In the rows, zero is written as 128.
Each row has a class, written after it.
[138 170 148 149 109 145 133 141 124 154 136 150 117 148 156 123 122 134
  75 133 122 127 131 142 179 120 175 122 176 117 116 132 187 116 127 103
 125 104 133 106 114 127 154 117 173 161 150 111] => Z
[157 151 140 143 144 111 119 122 150 139 135  93 132 200  55 123 144 155
 183 110  75 106 128 115  96 132 114 165 118 140 118 121 141 158  84 141
  89  98  65 106  89 147 135 104 143  93  84 108] => V
[142 144 120 138 163 114 117 128 171 115 124  96 119 172  47 155 109 142
 201 144  84  86 101 102 121 158 104 150 148 139 101 127 120 141  87 150
 106  95  93 120 127 141 138 137 103 110  81  88] => F
[136 133 168 145 107 115 129 129 144 133 107 130 108 150 160  63 129 128
 111  96  93 140 131 151 116 109 181 114 163 134 110 116 154 148 107 151
  94 116 151 114 110 136 113 144 165 159 177 128] => Z
[164 132 177 148 122 106  87 108 131 116 138  96 121 157  37 153 151 153
 171 130  97  87 145 108 137 131 120 170 140 112 116 141  87 132  77 133
 113  78  59 124 143 140 148 112 117 111  81 121] => H
[ 95 135 151 121 125 152 128 147 100 177 147 113 129 123 107 133 107  97
 145 104 141  87 126 109 145 114 193 112 121  77 124 170 162 139 119 169
 129 101 108 163 126 120 184  85 182 134 107 139] => B
[ 92 122 105 107 111 125 141 153 101 169 116  97 112 107 124 117 110  68
 127  75 133  65 161  80 127 102 174 119  79  76 157 172 161 139 140 152
 137 142  95 186 132  98 182 100 144 112  91 137] => H
[103 153 125 110 100 140 111 142  94 172 155  89 140 132 122 151 110  88
 155  88 122 142 195 105 152 110 196 144  98  87 132 145 192 129 163 163
 134 128  75 161  98  94 192  54 170 118 101 141] => A
[124 143 132 135 132 121  95  99 149 118 169  98 113 167  50 190 112 140
 184 127  88  91 122 105 135 161  98 136 138 133 110 115 124 122 119 131
 152  96 108 127 149 125 175 119  95 116  55 121] => S
[164 153 206 158 126 102  95 144 144 127 106  67 143 182  63 158 125 161
 161  94  75 124 164 125 104 156 103 175 138 148 107 120  87 157 100 185
 100  93 122 103 150 125 152 118 138 108 132 142] => S
[176 164  96 154 135 111 126 127 136 100 120  89 104 156  72 119 149 139
 196 147  64 104 106 123  94 137 113 181 160 166 102 147 129 144 108 150
 142  95  63 106 113 155 124 141 138  91 120  94] => A
[133 146 184 172  97 128 120 111 165 159 103 116 109 141 143  73 129 121
  74  72 113 108 147 121 144 121 157 119 140 104 117 127 137 171  91 162
  94 134 129  75 158 103 135  92 157 140 140 159] => H
[187 139 183 147 138 133  77 140 123 124 102  93 123 164  65 123 118 152
 192 120  46 136 136 128 101 153 107 185 139 131  99 124 100 158 116 188
 128  73  98 120 142 151 112 114 109 118 132  94] => M
[129 130 128 118 130 149 113 168  76 221 165  89 136 124 120 137  84  86
 101 115 135 112 180 112 145 106 180 151  98  74 153 158 177 152 147 182
 144 102 108 184 124 106 148  38 163 113 102 185] => M
[195 141 178 184 136  91 111 117 143 104 127  55 143 158  42 203 122 136
 178 113 107  90 120  99 139 138 107 146 152 140 150 136  93 161  96 140
  82  95  58 100 125 102 161  87 151  90  94 119] => F
[ 62 121 108 122 117 144 141 152  93 186 139  66 151  92 111 149 107  89
 132  96 134  97 126 101 138  98 185 122  89  69 134 153 163 136 152 137
 142 120 109 150 145  96 201  86 180  93 113 154] => T
[ 89 154 160 153 131 153 114 138 142 166  83 122 127 119 172  95 123 132
  79  90  95 136  87 144 125 123 186 124 154 114  96 128 145 164 114 204
 105 114 167  97 155 142 125 123 167 142 192 129] => F
[ 86 141 138 106 136 167 106 156 104 207 148  69 115 107 121 126  81  71
 152  80 103 100 168 111 143 110 178 155  87  84 102 135 153 131 113 214
 141 119  85 186 110  96 171 102 175 102 126 150] => T
[119 174 109 133 159 144 111  88 173 144 134  72 130 159  62 148 164 148
 165 136  81 116 119 124 140 146 132 149 129 112  86 121 140 142  61 188
 149  87  93  93 127 103 198 128 109  92  73 129] => T
[ 92 128 140 146 106 100 140 115 121 148 128 119 122 142 150  89 112 130
 106  99 130 139 118 130 148 133 195 114 157 117 126 144 154 142 109 143
  98 118 122  94 139 130 157  96 175 147 122 139] => F
[ 66 161 127 103 125 125 126 169 110 209 135 108 124  90 111 134 104  67
 105  96 141  74 138  76 108 111 212 127  82  91 146 139 179 129 126 161
 133 124  89 172 140  98 207 100 172 136  81 130] => H
[111 148 117 116 141 142 143 181 110 221 143  95 131 124  98 118  85  71
 111 119 110  43 163  84 123 118 202 127  95  87 148 156 167 143 146 179
 144 103  88 203 132 109 173  82 186 138 102 135] => M
[140 165 137 153 157 113 115 124 138 121 146 122 132 208  44 152 119 125
 168 150  83  77 145 102 131 140  96 140 154 126 118 119 120 125  62 130
 129 106  62  64 108 120 185  98 153 113  66 119] => V
[ 91 139  77 113 131 155 137 152 103 193 130  85 122  76 140 121 103  81
 119  57 111  96 150  96 114 111 182 143  91  85 147 149 158 154 153 197
 152 124 110 162 166 117 184 117 148 121 104 123] => H
[124 122 133 156 109 117 108 114 128 153 106 134 130 160 144  86 133 132
  82 130 127 114  94 128 116 113 168 113 149 119 129 140 157 177 129 148
 101 114 153  98 133 130 136 115 176 146 166 149] => V
[ 99 151 116 109 140 152 130 159  90 191 119  94 138 107 141 138  96  76
 144 135 117  94 143 109 144 112 229 111  96  93 106 151 185 139 155 193
 137  86 121 185 123 116 189 119 167 138 123  86] => G
[157 138 136 138 151 109 114 117 135 127 129  84 122 161  61 116 139 134
 200 123  63 123 108 125 107 131 110 177 144 115 115 126  95 144  78 158
 126 107  70 106 110 141 119 109 134  89 118 126] => V
[114 147 144 124 106 119 127 156 110 160 135  78 145  96 105 130  96  86
 141  77 128  51 193 111 142  92 183 137  89  77 130 147 158 141 136 186
 120  98 115 207 124  95 180  96 135 109  70 157] => Z
[104 137 120 125 113 150 127 158  78 177 141  96 141 141 100 152  97  87
 176 113 144  88 192  96 152 108 153 115 110  75 114 159 168 148 116 205
 109 100  84 157 123 125 182  98 145 122  89 138] => F
[135 115 197 183  81 143 117 149 122 150 118 121 120 158 142 109 147 140
  96 102  88 120  93 122 134 111 128 142 140 108 139 135 135 168 123 164
 100 130 131 115 162 134 126  76 145 144 190 146] => S
[170 144 122 144 123 114  97 107 141 124 123  69 137 167  41 128 125 136
 175 128  71  99 162 111 116 142  86 166 139 141 110 119 114 156  96 148
 109 102 105  86 135 131 149 148 131 106  83 103] => V
[140 143 124 133 149 108 117 114 141 146 149  85 115 167  68 147 131 127
 179 108  80 102 118 103 112 134 141 153 134 137 127 117 130 136 117 166
 116 107  77 111 144 139 157 115 148 107  96 119] => H
[ 89 142 115 113 137 165 126 154 125 194 150  99 137  87 122 143  83  82
 126 122 151  78 139 104 159 120 201 126 111  86 115 146 168 116 126 182
 141 104  97 171 125  89 208  87 149 128  84 147] => T
[155 152 135 132 136 116 108 123 136 151 121  70 143 173  44 122 135 147
 162 130 115 115 134 118 131 158 119 158 164 121  92 144  78 111 134 193
 115  91  82  67 170 132 159  87 142  97  60 120] => B
[123 131 119 143 165 130 125 131 146 165 121  71 116 200  72 161 116 166
 175 121  89 106 168 105 122 158 105 175 132 118  63 127 116 161 106 184
 126  71  71 137 138 136 144 110 135 107  81 111] => A
[ 81 112 124 118 130 182 113 162 119 196 172  98 113 101 126 133  87  78
  97  99 138  49 122  90 145 116 178 132  72  94 137 158 168 147 141 195
 124 103 100 201 133 127 177  77 157 115 102 139] => H
[170 157 163 130 147 110  96 104 158 118 151 112 115 171  59 111 121 136
 193 111  30 138 126 136 102 149 102 171 162 145 128 125 113 118 119 150
 131 138 106 110 128 123 107 134 105  98 105 138] => M
[161 128 130 142 133  90 147 113 138 114 150  86 118 172  73 140 124 113
 191 119  68  81 143 117 136 131 107 174 148 105 126 143 126 133  92 141
 128 127  88 121 129 118 147 113 107  79  88 134] => Z
[111 167 130 133 110  99 120 144  89 196 153  98 155 112  90 130 125  99
  98 107 148 111 156 104 116  98 185 114 109  90 169 141 133 119 143 144
 127  86  73 154 117  87 178  64 191 133  94 140] => B
[ 91 143 161 144 109 135 122 143 121 165 104 110 111 160 157  99 127 142
 115 112 115 145 114 141 132 140 163 147 137 104  79 146 141 154 123 199
 125  96 149 105 157 132 143 110 167 138 171 131] => S
[128 140 163 149 145  89 102 120 156 141 135  75 131 211  27 167 142 180
 169 108 122  96 151  99 104 152  98 163 130 123 101 122  98 155  77 144
  82  86  73 113 138 126 161  82 166 102  71 139] => B
[135 158 183 166 137 116 106 131 135 120 146 110 129 181  54 176 106 152
 192 146 117  87 104 111 144 158 139 166 156 122  99 133 138 115  90 139
 128  66  63 159 134 126 180  98 116  94  96 109] => Z
[105 112 128 115 128 167 136 150  97 208 129  95 111 109 142 145  93  62
 117  83 167  63 183  79 134 115 170 111  71  88 132 152 169 157 102 144
 100 100  78 196  89 120 183  96 180 119  96 120] => H
[162 147 166 146 129  79 117 122 116 101 146  89 116 162  59 153 113 128
 197 136 112  83 105 127 122 139 118 164 134 123 115 122 103 130 110 139
 111  95 103 104 156 129 156  86 124  90  60 136] => Z
[131 143 153 135 103 125 125 120 113 180 106 117 132 179 150 112 110 122
 102 101 132 148 181 132 163 141 118 110 159 112  80 113 146 145 140 183
  88 107 146  45 116 124 113 131 181 150 155 133] => F
[130 182 122 145 155 117 109 151 137 164 120 104 121 153  73 148 138 162
 164 137  68  89 135 127 113 139 146 182 143 103 105 151 122 138 125 190
 130  84  93 141 173 149 155 125 138 124 115 109] => M
[120 133 146 140 129 146 113 136 155 115 121 147 107 130 148  92 134 138
 125 117 107 110  96 147 124 110 176 112 166 127 100 144 145 131 123 162
 102 119 154 109 118 145 119 136 150 148 165 126] => G
[ 83 141 127 114 119 148 119 167  85 215 137  87 124  98 121 107  88  73
  99  99 154  76 144 102 123 119 192 128  84  94 115 173 163 154 129 179
 136  90  97 191 127 130 179  90 206 124 104 130] => B
[161 133 169 171 143 123  91 148 131 139 121  84 139 172  55 153 126 165
 169 126  84 116 145 116 105 132 131 170 148 119 120 122 102 160 106 194
 108  76  86 104 174 138 140  88 138 122 117 116] => M
[ 53 153 106 101 126 128 140 157  97 192 116 102 145 108 113 128 115  68
 135 109 123  77 149  88 129  97 200 127  90  64 118 148 195 130 117 171
 160 116  89 193 104 109 203  91 173 121  97 136] => V
[169 162 138 146 148  77 104 116 147 139 135 110 135 209  29 145 130 151
 158 161 114  81 107 106 108 169 117 166 159 153 123 133 114 124  91 144
 114  72  85  96 131 135 155 106 142 110  86 106] => B
[120 119 159 167  97  84 116 113 124 137  97 118 111 163 163  63 123 144
 102 103  95 154 157 141 118 110 155 156 146 145 101 131 146 165 116 155
 105 130 115 141 140 130 105 102 153 139 152 153] => A
[115 117 126 108 128 154 131 144  85 204 147  88 133 128  90 136 111  77
 135 114 157  80 163  92 135 117 172 124 102  74 149 159 151 142  84 181
 128 113 103 189 143 120 188  61 144 120  73 157] => B
[174 164 178 145 122  93 125 128 130 117 135  65 155 176  49 153 159 138
 185 103  76 116 182 124 132 105 126 174 143 122 110 109 137 127  83 171
  97  90  71  92 103 113 168  98 145  95  58 127] => Z
[ 87 134 120 150 110 124 129 154  96 179 125  89 124 103 137 109  68  75
 159 105  77  67 178 100 127 121 177 131  84  74 118 151 134 180 118 175
 153  95  99 157 147 108 178  97 135 115 103 122] => S
[104 121 228 165 106 135 114 120 137 149 130 130  99 144 122 124 139 147
  92  94 148 114 102 129 129 127 127 139 138 111  94 146 148 160  63 173
  86 108 136 109 173 121 146 120 148 146 120 152] => H
[ 98 122 106 126 116 137 114 160  83 197 102  77 155 116 122 142  97  88
 135  94 116  89 194  84 119  95 177 134  94  81 114 159 162 181 151 209
 131 104  84 218 133 120 152 113 146 112 139 138] => F
[211 163 156 147 133 101 106 111 141 109 128  78 144 177  63 140 135 135
 213 130  69 126 181 137 111 121 118 170 150 141 101 124 118 146 105 177
  87  93  80 109 118 126 145 126  98  90  70 115] => Z
[207 142 174 171 115  86 117 137 136 121 121  80 150 164  79 121 106 128
 200 131  72 116 174 118 135 129 137 182 145 125 104 122 128 165 109 167
  97  80  50 108 111 119 142  82 109  99  91 112] => Z
[145 137 121 142 141  94 105 118 137 167 130  93 137 168  58 110 116 130
 183 130  67 110 143 110  97 142  94 160 146 125 113 120 100 146 101 157
 109 105  84 121 134 146 130 111 118  97  92 140] => B
[116 136 162 134 135 156 100 157  99 160 125 128  89 138 146  74 115 139
 138 132  98 144 103 155 115 124 167 149 159 116 107 137 110 143 120 198
 103 126 154  86 179 153 118 123 190 156 160 138] => M
[115 110 161 169 124 107 121 143 123 118  88 129 119 136 170  82 129 131
 105 106  99 131 120 141 120  76 177 124 151 129 111 127 142 159 111 164
  87 140 144  97 154 135 122 101 166 151 143 128] => G
[ 92 150  98 101 147 149 125 143 103 165 146  89 116 155 102 154  96  75
 143 114 133  64 164 101 144 104 175 136  89  82 120 152 183 135 103 188
 146 114 113 161 115  97 186  80 171 106  76 127] => V
[ 95 129 188 126  99 161 111 162  90 153 142  92 128 117 113 170 112  86
 108  76 124  82 143  97 163 112 210 124 120  75 142 149 153 117 119 187
 176  91 110 161 116  87 190  55 183 131 149 145] => S
[ 91 115 116 131 133 120 113 148  81 210 114  82 120 118 132  99  87  88
 139  87 104  84 156 100 116 123 192 137 102  86 122 160 131 170 122 227
 146 101  78 176 148 129 166  80 153 104 105 142] => B
[116 153 181 147 141 121 124 145 147 179  83 105 122 150 130 114 119 117
 112 119 123 121 131 126 152 135 169 115 149 116  95 136 149 141  90 175
  99 136 136 129 142 122 161 127 160 138 145 144] => G
[116 174 171 155 120 130  99 126 133 103 137  93 109 171  50 145 140 139
 167 142  93 112  73 112 135 142 117 153 145 135  97 120 134  89  84 134
 139  93  76  93 133  99 193  81 151  98  95 106] => T
[111 147 114 120  84 117 140 166  79 156 142  77 138  94 133 144  95  87
 147 104 139  70 193 103 159 104 205 140  91  68 126 145 175 148 173 166
 154 109  98 149 132  95 172  62 154  92 107 154] => Z
[192 141 188 164 106 109  97 128 106 101 128  77 121 160  53 146 129 141
 193 138  83 117 147 118 117 121 115 173 149 114  99 128 101 154  93 119
 112  78  74 114 140 116 140 100 129 102  95 109] => Z
[114 131 165 157 103 141 111 123 136 135  98 121 100 131 161 104 135 154
 120 114 129 154 110 141 144 131 191 131 170 119  93 150 151 166 117 160
 107 126 139  97 156 127 147 117 166 159 156 139] => A
[159 143 178 124 154 105 129 137 128 119 147  82 126 213  37 144 127 132
 196 125  75 144 162 121  99 151  97 176 162 145  93 128 125 106  57 163
 110 112  93  92 121 126 150 109 130  96  86 129] => G
[115 150 119 129 124 117 100 129  90 200 163  91 138 128  96 164  65 107
 112  86 138  99 173 112 174 120 171 127  96  81 152 142 171 131 198 119
 157  96 113 190 148 112 159  59 165 121  71 152] => M
[121 135 141 138 117 158 125 160 142 151 101 142 107 127 130  51 119 104
 101 107 100 102  76 109  96 119 156 131 143 118 121 131 154 153  99 149
 119 134 123 126 126 141 136 101 163 164 150 119] => V
[140 148 168 170 120 148 139 112 132 167 112 143 114 159 181  81 108 116
  99 124  97 123 130 148 180 119 161 116 155 114 119 144 177 158  90 164
  99 145 138  92 132 114 134 103 142 138 139 128] => V
[143 137 174 151 127 122 100 129 139 115 148  79 131 201  28 129 156 167
 171 142  63 162 111 123  99 123 116 156 146 133 112 134 117 145 105 136
 119  99  86  84 135 114 132  91 130 100  92 133] => A
[146 150 160 142 130 125 134 136 137 148 133  93 109 186  67 124 128 137
 175 131  91 124 139 116 125 153  98 161 137 130  77 131 140 127  94 152
 116  80  65 111 104 132 137  91 130 114  69 104] => A
[141 160 134 144 148 136 121 136 141 129 162  96 140 179  52 160 121 127
 198 156  68 114 165 114 111 129 107 140 158 114 107 129 125 112  82 147
  91  82  71 102 103 113 188  92 137 117  76 106] => V
[ 88 158  82  91  98 157 145 162 110 178 114  57 133 113 130 120 136  95
 109  69 131 118 163 115 151 129 177 146 105  92 124 165 199 117 172 189
 150 106 144 173  95 125 189  97 195 113 152 143] => A
[ 94 145 160 153 122 100 120 114 154 140  96 118  83 137 147  96 104 122
 113  82 127  85  95 130 146 140 184 126 121 112 110 132 149 154  79 138
 119 131 140 142 152 123 170 107 175 147 156 148] => T
[ 97 157 200 156 108 146 124 130 155 138 108 146 117 143 144 114 129 158
 132 125 127 128  91 137 177 135 164 104 172 111  88 134 164 141 101 171
  89 134 146 121 145 131 130 114 135 151 164 159] => F
[131 149 158 137 126 146 119 144 124 125 149  93 111 152  73 146 137 143
 208 135  87 115 118 124 134 159 105 184 133 113  93 142  96 113  82 167
 130  86  65 116 133 154 162 101 116 102  96  94] => S
[118 164 151 126 111 123 114 162  91 196 148 104 130 119 100 160 113  76
  94 126 114  80 159  99 140 108 182 134  97  91 159 162 172 136 106 143
 168 100  95 215 107 104 181  91 148 131 126 153] => S
[141 128 159 131 134 146  93 138 122 127 143  78 121 215  30 176 148 186
 167 116 112 151 156 109 132 153 114 159 150 128 114 127  97 134 109 137
 139 106  78 108 146 132 141 110 153 115 127 133] => A
[107 175 103 102 102 115 150 147  91 151 121  92 108 125 127 138 126  84
 151 107 124  98 142 112 133 129 197 111 125 102 124 160 181 104 174 158
 152 114 116 126 106 106 191  80 181 116 110 139] => A
[ 81 162 126 103 114 142 122 146  99 159 151 116 134 125  99 126  90  90
 118 103 148  94 126 102 139 145 180 108 105 102 140 163 163 100 142 155
 162 102 103 187 113 106 173  80 126 101  98 144] => F
[147 150 172 162 136 102 107 116 127 137 119 105 136 184  44 145 118 146
 192 134  72  76 115 100 118 138 115 171 142 115  96 116 117 141  96 155
 112  88  72 113 157 123 157  95 122 113  61 100] => V
[ 70 156 138 126 116 162 111 149 103 177 155  88 138 169 103 161 126  88
 115 101 110  87 175 108 158 100 147 122  88  71 128 159 151 119 134 192
 149 101 103 166 111  93 193  94 181 108 133 130] => S
[ 85 166 128 128 127 129 123 174  96 170 110  91 126  78 125 132  82  76
 139  98 121  65 139 107 132 134 202 126 102 102 140 168 146 139 106 186
 133 102  99 189 125 135 193 116 157 112 132 122] => F
[114 113 137 109 136 140 143 156  97 162 131 114 145 123 108 134  90  85
 158 132 110  62 144  98 123 119 191 128 105  97 136 157 166 143 116 180
 133 103 115 195 119 118 177 105 127 129 103 123] => V
[147 175 136 159 120 100 111 130 146 105 117  71 118 134  75 143 110 111
 143 106  89  74 164 110 136 135 127 163 120 136  85 132 140 134 110 144
 145  70  57 146 128 124 185 123 142 114  63  54] => Z
[124 137 185 145 102 113 127 103 121 153 136 145 100 174 128 112 121 137
 111 103 152 128 125 128 161 146 115 117 137 132 123 133 158 137 102 110
  90 129 138 114 145 142 151 141 167 159 132 143] => H
